Questions about the table below.
1) Give the third entry in reading order.
2) Give the 3rd smallest entry.
3) Give the last entry, reading row by row.
4) Give the top-right entry.
5) Give the top-left entry.
6) Give the entry directly above 0.806.
7) Give the entry directly below 0.471.
8) Give the fifth entry, reading row by row.
[[-0.278 -0.103 -0.199 -0.973 -0.285 -0.229 -0.297 -0.440]
 [ 0.256 -2.035 -0.401  0.677 -2.142 -0.742 -0.395 -1.411]
 [ 1.840  0.806 -1.772 -1.136 -1.396  0.712  0.014 -0.419]
 [-0.796  0.592 -2.689 -0.453 -0.698 -0.370  0.425  0.128]
 [-1.747 -0.724  1.076 -0.256  0.497 -0.773  0.708 -1.155]
 [-1.940  0.030 -1.157  0.266  0.559 -1.336  0.356 -0.130]
 [ 0.665 -2.260  0.181  0.533 -2.237 -0.592 -0.674 -1.635]
 [-1.620  0.444 -2.450 -0.218 -0.280 -0.731  0.597  0.244]
 [ 0.810  0.512 -2.536 -1.262 -1.658  0.517 -0.422 -0.087]
 [ 1.186  0.277  0.471  0.131  1.081 -0.866 -0.876 -0.532]
 [ 0.696 -0.833 -0.216  0.605 -0.870 -0.698  0.112 -1.138]
 [-1.773 -0.624  0.530  0.352  0.479 -1.340  0.452 -0.992]]
1) -0.199
2) -2.450
3) -0.992
4) -0.440
5) -0.278
6) -2.035
7) -0.216
8) -0.285

array([[ 0.26, -0.52,  0.55,  0.89,  0.90, -0.52,  0.14,  0.61,  1.49,
         0.62, -0.57],
       [ 0.45, -0.79, -0.67,  1.37,  0.60, -1.19,  0.02,  0.35,  1.36,
         0.84, -0.23],
       [ 0.69, -0.03, -0.20,  0.37,  0.32, -0.23,  0.69,  1.45, -0.25,
        -2.30,  0.71],
       [ 0.34,  0.43, -0.01,  1.05, -0.27, -0.03,  0.62,  1.21,  0.17,
        -1.47,  0.72],
       [ 0.27,  0.09,  0.50,  0.50,  0.74, -0.16,  0.43,  0.69, -0.06,
        -1.47,  0.72],
       [ 0.46, -1.25, -0.11,  1.73,  0.53, -0.75, -0.38,  0.76,  1.06,
         1.47, -0.09],
       [ 0.46,  0.33,  0.13,  0.22,  1.03, -0.75,  0.78,  0.55,  0.09,
        -1.80,  0.89],
       [-0.43,  0.60,  0.59,  0.70,  0.24,  0.05,  1.15,  0.91,  0.01,
        -1.08,  0.90],
       [ 0.75,  0.55,  0.18,  0.21,  0.20,  0.42,  1.07,  0.76,  0.87,
        -1.62,  1.00],
       [ 0.36, -1.35,  0.29,  1.53,  1.08, -1.55,  0.22,  0.51,  0.53,
         0.74, -0.96],
       [ 0.00,  1.74,  0.96,  0.47,  0.15, -0.17,  0.72,  0.93,  0.42,
        -1.15,  0.21],
       [ 0.10,  0.78, -0.70,  0.23,  0.87, -0.65,  0.72,  0.18,  0.41,
        -1.62,  0.43],
       [ 0.50,  0.68, -0.04,  0.33,  1.02,  0.15,  1.53,  1.22,  0.33,
        -2.20,  0.67],
       [ 0.11, -0.99, -0.52,  1.06,  1.00, -0.36, -0.06, -0.19,  0.77,
         0.78, -0.18]])
The maximum -> 1.74
The entry just left of the smallest entry: -0.25
The entry just right of the largest entry is 0.96
The entry just right of the smallest entry: 0.71

grid = [ 3.65  2.02 -1.14 -0.63  1.56  0.77  8.25 -0.11]
The entry just left of the largest entry is 0.77
The entry just right of 8.25 is -0.11
The minimum -> -1.14
The entry just left of -1.14 is 2.02

W =
[[3189 3313 3168 6289 3498 4281 3813 3288 5090 7223 7221 6421]
 [5253 5843 2932 5605 2912 6896 3156 4809 5357 7289 7156 2765]
 [8921 6273 7737 5281 5908 3199 5306 6758 4303 5152 4845 6830]
 [5501 4032 3464 4347 1661 7480 3956 3449 4992 5616 4383 3256]
 [7229 7328 5830 3467 7097 5329 6641 6703 4897 3272 2611 4342]
 [4709 4690 8648 5664 7840 6599 3239 4231 4450 5478 6437 6717]
 [6029 3684 3053 3002 6070 2705 6301 6090 7450 6529 4092 6815]
 [3531 4675 4055 7141 6925 3487 2300 4683 5433 6573 6593 2993]
 [7376 4765 8333 6354 6810 3646 3152 6659 5250 4809 4940 3156]
 [4147 5123 7365 3353 6967 7135 6542 4110 3749 2799 4337 7191]
 [2820 2320 4171 4149 5705 3841 3436 4473 5197 5960 8457 4852]
 [6032 3720 2947 4250 5565 4052 5443 4530 7434 6156 1195 5225]
 [4331 4876 7297 5216 7001 6255 7490 6882 8118 5054 4480 7239]]
Report the 3rd entry in reading order.
3168
Report the bottom-left entry.
4331
The entry in the top-right corner: 6421
Report the top entry of the column that holds the largest entry.
3189
The 2nd largest entry: 8648
Report the entry just left of 3199.
5908
Report the entry directly below the smallest entry.
4480
The entry directly above the largest entry -> 5253
Report the smallest entry in the first column.
2820
The 2nd smallest entry is 1661
The entry directly above the smallest entry: 8457
The largest entry is 8921
The last entry, reading row by row: 7239
Report the entry just left of 5960.
5197
The entry just left of 3436: 3841
Report the entry just right of 4331.
4876
Report the entry just left of the smallest entry.
6156
Report the entry just right of 6896.
3156
Report the entry just right of 5843.
2932
Report the first entry of the smallest entry's row.
6032
The entry directly below 4149 is 4250
The entry just left of 3272: 4897
Report the third entry on the diagonal from the top-right corner.
5152
Report the entry directly below 6967.
5705
Report the entry directly below 6354.
3353
The entry directly below 4675 is 4765
Report the entry just right of the largest entry.
6273
Report the entry directly above 3199.
6896
The entry just left of 5054 is 8118
The entry directly above 5960 is 2799
